dof: [ 61 142 138 100  77 213  83  97 180 119]
pubol: [127 189 130 188 122 121 113 101 108 114]
Kaz: [145 138 139 124 147 132 144 182 108 117]
reke: [ 66 137 122  96  90 208  80 104 174 124]
lono: [ 88 139 140  98  97 193  78 107 161 121]
Vez: [142 126 132 129 132 124 129 127 120  96]
Nezu: [ 89 112 133  92  97 157  97 115 167 106]
bim: [131 190 129 142 124 126 116 126 111 161]
pupek: [135 146 110 115 134 158 117 135 114 125]
miss Kaz: [145 124 182 139 147 144 108 132 117] -> [138]
miss lono: [ 98 140  88  97 193 121 107 161  78] -> [139]
miss pubol: [130 189 188 101 121 108 122 127 114] -> [113]
miss pubol: [114 188 130 127 108 121 122 113 101] -> [189]

pupek: [193 200 226  12 192]
Nezu: [170 215 160 199 198]
pubol: [176 181 205 122 140]
Kaz: [190 217 162 215 216]
dagan: [115 163 133  87 177]
mafe: [ 60 100  94 175 105]
dof: [140 127 119  67 138]
bim: [32 44 43 69 43]
miss Nezu: [199 160 215 170] -> [198]
miss pubol: [140 176 122 181] -> [205]
miss bim: [43 43 69 32] -> [44]
miss bim: [69 32 43 43] -> [44]
miss mafe: [105  94 175  60] -> [100]
miss dagan: [115  87 133 177] -> [163]
miss Kaz: [215 162 190 217] -> [216]

dagan: [112 170 119 128 111 106 128 148 128 164 138 128 147 144 152 128 111 128
 103 119 128 135 128 128 122 125 128 124 128 128 115 128 128  86 154 169
 139 142  86 117 141 105 143 111 111 151 195 138 128 108 148 137 108 114
  73 128 154 155 128 157 112 117  86]
Kaz: [128 128 143 145 139 128 193 128 138 164 128 143 123 117 128  88 128 171
 146 142 119 128 149 128 158 128 121 149  95 104 124 110 128 128 109 128
 128 128 128 128 105 105 128 137 128 110  75 129 128 118 120 150 227 161
 170  98  82  91 134  87 135 121 128]
reke: [128 128 116 130 145 131 114 120 141 164 128 180  73 128 121  99 128 128
 128 116 173  80 148 125 104 126  95 159 128 112 128 145 114  94 128 165
 105 107  94 130 104 105 109 176 120  87 128  86 117 128  74  68 134 119
 171 128 128  72 162 141  83 154  94]
pupek: [169  90 145 132 137 142 192 128 118 164 142 121 142 128 106  94 166 177
 128 146 149 147 171 125 128 126 129 128 128 104 136 115 152 192 114  51
 118 133 192 143 135 105 128 128 153 130  88 144 129 128 141 128  31 145
 168 128 118 142 111  87  93 130 192]
Feku: [146 151 133 121 112 110 121 137 128 164 158  85 128 136 128 160 142 108
  88 133 172 159 110 133 136 122 154 128 138 128 117 121 130 131 153 112
 135 153 131 126 154 105 150 128 128 164 188 159 145 128 171 128  40 125
  86 128 156 128 128 128 151 112 131]
dof: [154 101 140 138 114 128 150 128 131 164 156 128 169 138 124 148 158 115
 128 139 103 175  95 126 166 128 154 135 135 142 100 105 150 180 150 128
 178 128 180 119 128 105 129  98 137 128 128 158 128 128 165 190 163 153
  92 128 114 142 111 110 113 128 180]
Vez: [152 128 139 139 128 159 128 128 133 164 153  99 164 138 128 145 156 117
 103 128 124 172  96 125 166 149 128 139 128 128 100 128 150 181 148 128
 178 128 181 119 124 105 126 102 137 128 169 155 128  75 161 186 116 154
  96 115 110 135 114 128 110  97 181]
pubol: [113 151 128 117 143 100 119 128 121 164 128 156  94 115 128 104 108 149
 153 128 153 128 128 130  93 107 128 111 113 128 158 148 111 128 105 133
  75 139 128 141 134 105 130 152 128 128  78 104 143 183  97 128 106 106
 169 138 128 128 128 128 118 160 128]
lono: [161 128 128 110 129  82 148 108  96 164 153  95 128 114 135 123 148 154
 100 140 175 137 176 135 128 128 139  50  99 117 128 132 127 129 128  65
  75 176 129 149 128 105 159  93 140 155 130 154 168 154 160 128 173 111
 142 138 176 205 128 113 117 142 129]
Nezu: [167 122 142 128 112 130 153 134 115 164 169  75 185 128 131 152 165 128
 128 143 136 180 128 130 157 131 161  97 126 141 109 128 147 175 128 128
 128 147 175 127 151 105 146 128 141 169 185 172 137  83 128 194  85 142
 128 128 141 128  92 107 131 128 175]
bim: [140 136 128 130 106 128 115 128 126 164 159  83 175 128 141 172 142  89
  86 128 113 171 128 130 153 139 160 125 128 157  99 113 135 142 163 132
 171 136 142 115 139 105 128  90 128 165 210 161 128 128 173 183  85 128
  64 131 137 162 107 128 164  95 142]
miss Feku: [128 137 133 160 156 145 128 142 136 112 131 164 105 154 138 128 158 128
 108 131  85 128 128 117 110 153 151 128 159 112 128 126 159 150  88 172
 164 131 122 125  86 121 128 121 130 110  40 146 151 153 133 133 154 136
 128 128 128 112 188 171 128 121] -> [135]
miss bim: [130 137 172 164 126 164 113 128 128 159  64 128 132 173  90 125 153 128
 128  83  85 142 139 163 115  95 183 142 210 142 139 107  86 165 162 128
 105 131 115 135 157 141 171 136 142  89 160 128 128 175 130 128 136 106
 128  99 113 128 128 171 128 161] -> [140]
miss bim: [140 136 163 126 139 113 173 130  83 160 157 128 164 128 128 142 136 139
 128 162 183  95 125 128  89 171 142 175 137 171 128 165  85 159 105 115
 153 113  64 128 161 142  99  90 141  86 106 128 115 142 128 164 132 210
 128 130 172 107 128 128 131 128] -> [135]

mafe: [205 189 230 145 123 143 109 151  95  79  85  93 220 171 133 140 111 116
 155 165  98 132 208  84 121 111  75 145  79 128 111  60 137 108 118 163
 193 152 139 122 186 157 146 135 121 143 170 143  95 159 130 139 111 113
 175 111 199 150  88 124 163 130 127]
Feku: [210 184 199 148 108 125 114 149  81  92 141  82 204 173 114 132 121 127
 169 166  72 131 211  94 136 121  77 171  71 121 135  75 151 124 105 170
 162 148 118  95 168 170 149 138 143 144 156 148 100 202 147 133 103 140
 139 111 183 159  76 129 160 142 138]
Kaz: [210 184 199 148 108 125 114 149  81  92 141  82 204 173 114 132 121 127
 169 166  72 131 211  94 136 121  77 171  71 121 135  75 151 124 105 170
 162 148 118  95 168 170 149 138 143 144 156 148 100 202 147 133 103 140
 139 111 175 158  77 132 151 143 142]
pupek: [208 181 194 145 112 117 126 163  75 108 148  81 208 159 106 123 127 123
 176 160  81 129 203  99 145 123  89 172  76 113 139  79 142 127 105 158
 153 137 121  98 157 164 144 141 133 130 159 156  93 196 149 125 109 148
 129 111 175 154  76 127 144 148 140]
dof: [210 184 199 148 108 125 114 149  81  92 141  82 204 173 114 132 121 127
 169 166  72 131 211  94 136 121  77 171  71 121 135  75 151 105 125 163
 190 155 138 125 190 153 144 137 112 143 169 142  96 157 127 136 115 107
 178 105 196 151  91 131 161 127 132]
bim: [193 182 176 148 102 121 117 154  98  95 137 110 175 158 110 127 123 107
 147 161  88 126 194 112 140 123  78 168  79 132 118  77 147 127  97 169
 149 132 111 108 145 173 145 138 157 147 144 138 103 192 144 145  96 152
 128 130 181 157  94 113 161 158 122]
Vez: [210 184 199 148 108 125 114 149  81  92 141  82 204 173 114 132 121  93
 169 166  72 131 211  94 136 121  77 171  71 121 135  75 151 107 122 156
 189 147 140 122 184 154 145 136 113 137 171 147  94 157 130 134 115 113
 171 106 193 149  88 127 156 131 131]
Nezu: [198 184 230 143 127 146 115 150  99  84  86  94 220 171 137 140 112 121
 158 163 106 129 201  82 120 110  82 138  84 127 114  68 132 104 125 160
 190 152 141 127 188 151 143 137 109 140 171 144  94 152 126 136 116 108
 178 106 196 148  92 129 158 128 130]
miss Vez: [ 72  94 210  75 204 113 136 169 134 140 149  94 211 147 184 145 131 193
 136 122 137 141 113 108 106 151 131 114 157 149 121  82 107 130  88  71
 125 121 121 135 147 199 114 122 154 131 184 115 148 132  77 189  81 171
 156 173 171 127 156 166  93 171] -> [92]
miss dof: [149 108 184 155 107 114 148 135 173 112 169 132  92  72 105 199 211 142
  94 138 131 157 196 136 169 151 163 121  81 178 105  71 204 151 144 136
 166 171 190  75 125 137 190 210 131  77  82  96 141 115 125 127 127 121
 114 132 125 121 127 161 143 153] -> [91]
miss Kaz: [136 158 166 105 173 135 132  82 118 131 151 127 156 143  75 142 148 114
 133 149 169 162 100  81  72 210  92 149 114  71 139 151 108 171 138 121
 184 132 103 111 202 204 121 170 170 148  94 175  77 168 124 199 143 211
 125  95 144 147  77 121 148 140] -> [141]

lono: [106  99  94 133  93 114 136]
pubol: [130 122  86 118  96 101 131]
dof: [142 129 106 145 138 136 128]
Nezu: [ 68  82 164 143  55 101 146]
Kaz: [149 147 103 115 173 139 120]
dagan: [139 141 124 132 153 137 120]
pupek: [101 120 142 132  99 126 134]
reke: [137 133 129 124 132 134 125]
mafe: [207 193  75 171 239 172  95]
Vez: [215 185  77 109 230 183  90]
Feku: [130 122 131 118  96 101  97]
miss mafe: [239 193 207  75  95 171] -> [172]
miss pubol: [118  86  96 101 131 122] -> [130]
miss Feku: [131 101 122 130  97 118] -> [96]
miss dof: [145 106 136 128 138 142] -> [129]
miss lono: [ 94  99 136 114 133 106] -> [93]

Kaz: [110 128  55 198 203 167  99  58 204 190 172 210  95  88  46 207  68 198
 204  48 188 165 186 159 110  59 198 143 215 154 225 166 213  92 221 147
 220 158 123  49  73 142 159 200 110]
reke: [165 144 164 199 114  38 133 160  78  51 145 142 203 124 116  48 100 187
  43  58 181 162 145 133 178  32 168 216  46 123 104  43  69  31  75 144
 149 104 104 196 167 126  80  66 161]
Vez: [158  73 106 135 188 157 172 112  64  78 209 204 202  42 105  93  92 220
 196 120 200 224  43  60  57 160 198  89 138 202 154  94  45 114 117  40
 187  43 119 116  93  47 180  37 202]
pubol: [141  77 131 184 159 182 104 216  85  98  54 211  59  80 204 225 176  76
 119  77 145  67 109  39  61 105  93  60  35  90  54 148 147 120 147 105
  33 210 118 174  55 172  36 114  77]
lono: [207  58  98  94 171 141 222 101  68 179 166 171 208 126 138  76  33  62
 122  79 171  86 175 130 135 177 165 133 148 193 160  33 191  55 220 151
  39 125  91  33 216 195 114 199  97]
miss lono: [ 79 151  62 177 133  33 220 191 216 208 160 126 179  58 171 101  97 165
  33  86 122 114  68  91 148  76  94 193 141 166 130 171 222 175  98 138
 199 135 195 125  39 171  33  55] -> [207]
miss Kaz: [ 92  55 221 159 159 172  73 203 154 186 190 143  46  58  88  49  95 167
  68 215 110 213 225 220 110  59 123 128 200 158 147 198 142 210  48  99
 110 166 204 207 204 188 198 198] -> [165]

lono: [132 195 101 209 208 165 131]
Vez: [ 26  12 176 136 111  13  73]
reke: [ 26  27 176  70 135  13 177]
mafe: [200  77 128 175  64  70  71]
Nezu: [240 162  86 191 141 116 158]
miss mafe: [ 77 128  64 200  71 175] -> [70]
miss reke: [135  13  70 176  27  26] -> [177]
miss lono: [165 101 132 131 195 209] -> [208]
miss reke: [ 13  70 177  26 135  27] -> [176]

lono: [120 108 135 110 118 113 130 122 120 139 119 129]
reke: [174 177 116 183 178 184 144 170  83  79 177 146]
Vez: [173 175 116 180 176 182 143 169  82  79 176 145]
mafe: [164 166 118 170 167 172 140 161  88  87 167 142]
pubol: [175 149 150 159 175 169 166 175  77 119 175 167]
dof: [182 189 114 195 187 195 146 178  81  72 181 148]
Feku: [ 57 134  48 113  63  88  41  53 205  82  62  41]
pupek: [125  88 162  94 120 105 150 129 110 168 121 148]
bim: [122 123 124 122 122 122 123 122 126 126 122 123]
miss Vez: [169  82  79 143 176 173 180 182 176 116 175] -> [145]
miss dof: [195 146 178 181  72 114 148  81 187 189 195] -> [182]

pupek: [134 137 136 116 113  76 134 136 170 100 127 180 146  88  89 120 179  80
  77]
mafe: [123 132  87  95 125 130  34 105 113 165 138 137 156 189 157 118  79 156
  58]
Feku: [113 143  55  84  48 111 118 135 138  71 135  91  98  63 124 143  82 124
  94]
reke: [130 167 110 125 104 171 188 153 164 109 155 149 150 120 154 167 128 162
 208]
dof: [129  87 178 162 156 103 165 128 102 118  95  96  84  86  86 107 162  83
 138]
miss mafe: [189 137 123  58 105  87  95 113  34 118  79 125 156 165 130 132 156 138] -> [157]
miss pupek: [134 116  88 136  80 170 134 113 127 136  89 180 120  76 146  77 100 137] -> [179]

dof: [ 90  89 149  23 173  84 166 128 100  68 162 155 105 106 189 199  22 150
  80  61 202 107  63 117 130]
bim: [ 88  85  73 115 159 144 182 175 143  70  29 153 135 120 186 226 190  74
 161 195 171 145 113 126 121]
lono: [ 81 104  91  98 167 149 189 180 151  52  71 169 123 106 202 217 162  97
 156 190 203 105  64 133  91]
miss bim: [113 115 190 159 171 153 226 121 195  88  74 175 161 186  70 126 144  85
 135 182 143 145  29  73] -> [120]
miss dof: [150 189 100 155 130  68  89 107  63 117 199 173 149  84 105  23 128 166
  80  90 106 162 202  61] -> [22]
miss lono: [202  81 167  64 105  97  71 123  98 203 149 162  91 133 180  91 189 151
 156 217 169  52 106 190] -> [104]
miss lono: [123 167 180  71 104  91 217  98  91 149 106 133 151 105 190 203 202  97
  64 162 189  81 156  52] -> [169]
miss dof: [100 202  61 173  22  23 149 107  84 162  89 155 130 105  90 128 117 150
  63  68  80 199 166 189] -> [106]

dof: [112  92 189 131]
pubol: [ 89 129 101 170]
dagan: [ 95  94  79 175]
Kaz: [177  80 173  68]
Nezu: [106  96 115 136]
Vez: [152 151 153  30]
reke: [154 147  65  99]
Feku: [ 99 131  88 160]
pupek: [162 179  81 103]
lono: [168  48 180  59]
bim: [150 210  68 121]
mafe: [113 164  80 163]
miss mafe: [164  80 113] -> [163]
miss dof: [131 112  92] -> [189]
miss dagan: [ 79 175  94] -> [95]
miss dof: [189 112 131] -> [92]
miss Vez: [153  30 151] -> [152]

